Below are the code and all the weights of a small trained network. Each question names an input and a class and asks about switching units off, where a switched-off unit gives its printed mean instead of its output.

import numpy as np


def w(rows, s, z=0):
    codes = np.array(rows[::2]) - 128.0
    scale = np.full(codes.shape[1], s)
    scale[-1] = z or s
    return codes * scale


def f(y):
    return y / 2 * (1 + np.tanh(0.7978845608 * (y + 0.044715 * y**3)))


def log_softmax(a):
    a = a - a.max(-1, keepdims=True)
    return a - np.log(np.exp(a).sum(-1, keepdims=True))


def net(x, mask):
    res = np.array(x, float).reshape(1, 5) / 4 @ E
    y = f(res @ A[0][:, :-1].T + A[0][:, -1])
    res = res + np.where(mask, y, B[0][:, -1]) @ B[0][:, :-1]
    return log_softmax(res[-1] @ U[:, :-1].T + U[:, -1])


A, B = {}, {}
E = w([
[191,66,51,143,223,130,113,188,71,131,96],'x0',
[127,134,125,133,135,128,130,122,129,128,130],'x1',
[118,94,116,50,128,133,224,88,103,250,140],'x2',
[42,136,218,124,221,115,133,187,108,151,96],'x3',
[130,130,128,133,136,130,132,121,129,126,129],'x4',
],0.016)
A[0] = w([
[209,25,23,151,227,119,144,225,58,137,70,158],'n1',
[57,103,189,64,205,129,219,168,87,254,97,35],'n2',
[128,147,61,75,102,141,174,108,112,159,96,124],'n3',
[80,208,205,144,17,106,126,79,215,106,161,226],'n4',
[51,151,181,98,83,145,175,102,210,117,145,251],'n5',
[42,117,181,97,165,93,160,119,76,203,106,94],'n6',
[205,138,67,147,63,148,80,98,177,10,144,255],'n7',
[176,57,56,78,82,153,208,19,117,200,158,131],'n8',
[112,164,155,97,73,82,177,87,132,210,104,127],'n9',
[39,160,233,152,197,104,73,214,109,86,73,127],'n10',
],0.0094,0.008)
B[0] = w([
[111,151,30,110,174,83,104,185,119,152,44,253],'n1',
[76,49,63,32,193,164,79,46,127,101,104,230],'n2',
[109,171,130,118,111,104,151,126,93,162,165,177],'n3',
[37,94,103,130,132,126,124,10,82,174,107,241],'n4',
[152,119,198,126,88,152,165,102,119,106,182,214],'n5',
[191,66,146,96,128,139,138,66,141,66,131,193],'n6',
[135,115,56,121,101,165,86,81,64,96,29,226],'n7',
[112,183,138,150,114,85,177,209,69,194,240,243],'n8',
[181,128,152,109,120,206,88,161,125,145,178,193],'n9',
[68,169,227,205,127,104,166,182,194,170,91,217],'n10',
],0.012,0.027)
U = w([
[99,98,81,100,134,127,99,69,105,117,87,216],'0',
[164,164,167,141,65,134,154,134,99,164,192,157],'1',
[254,155,62,160,101,116,75,151,129,45,79,130],'2',
[150,173,95,114,133,61,153,192,123,181,161,1],'3',
[90,161,216,182,94,105,157,112,169,124,119,168],'4',
[166,87,170,84,126,158,131,81,164,73,161,41],'5',
[126,159,162,166,175,87,115,218,180,124,87,69],'6',
],0.014,0.0044)

Each question gives the input, the list of numbers given to net, and the class t.
The units are the neurons (one row each of A and B). Each row of codes is followed by its name. A weight is (code - 128) times the scale printed after its matrix; where a second scale follows, it is the last column's (A, B and U).
mask holds one flag per neuron, in row order. A switched-off neuron (its flag False) gives its mean, the last column of its row in B, instead of its output. The means were averaged over made-up inputs and are rounded, as every weight is.
A unit's drop is (log p(t) with every unit on - log p(t) with that unit switched off) / (log p(t) with every unit on - log p(t) with every unit switched off).
The circuit of an input: a set's keep is (log p(t) with only the set's units on - log p(t) with every unit switched off) / (log p(t) with every unit on - log p(t) with every unit switched off). Starting from all 10 units, units are removed one at a time, each time the one whose removal leaves the highest keep (on an exact tie, the one counted first), for as long as the keep stays at least 0.8.
circuit, biggest first: the units of the circuit, biggest drop first
k most important neurons: the k neurons with the biggest drops, biggest first
drop of u: that unit's drop, to one decimal
input [-4,2,1,1,7], class 5: 2 most important neurons : (n8 n1)
input [3,-5,0,6,-1], class 6: circuit, biggest first : (n10)
input [0,4,3,6,-8], class 5: circuit, biggest first : (n1 n6)
input [-7,-7,-2,1,0], class 4: 3 most important neurons : (n2 n1 n5)
input [7,-3,0,2,3], class 6: 3 most important neurons : (n4 n7 n8)
input [2,3,0,-3,6], class 2: 3 most important neurons : (n4 n2 n10)
input [2,-8,0,-4,5], class 2: 3 most important neurons : (n4 n2 n7)
input [4,5,1,-5,-5], class 3: 2 most important neurons : (n8 n2)
input [-7,3,1,2,-7], class 5: 3 most important neurons : (n5 n8 n1)
input [7,2,7,0,-6], class 3: 2 most important neurons : (n8 n4)
input [1,-2,-4,-7,-4], class 2: 2 most important neurons : (n2 n4)
input [-6,-3,6,1,-5], class 5: 2 most important neurons : (n2 n6)
input [6,-5,1,-1,7], class 3: drop of n7 : 0.1
input [2,-2,-5,-4,-7], class 2: circuit, biggest first : (n4)
input [-4,4,2,-6,0], class 1: drop of n8 : 0.1
input [-2,-4,1,-3,1], class 1: drop of n2 : 0.7
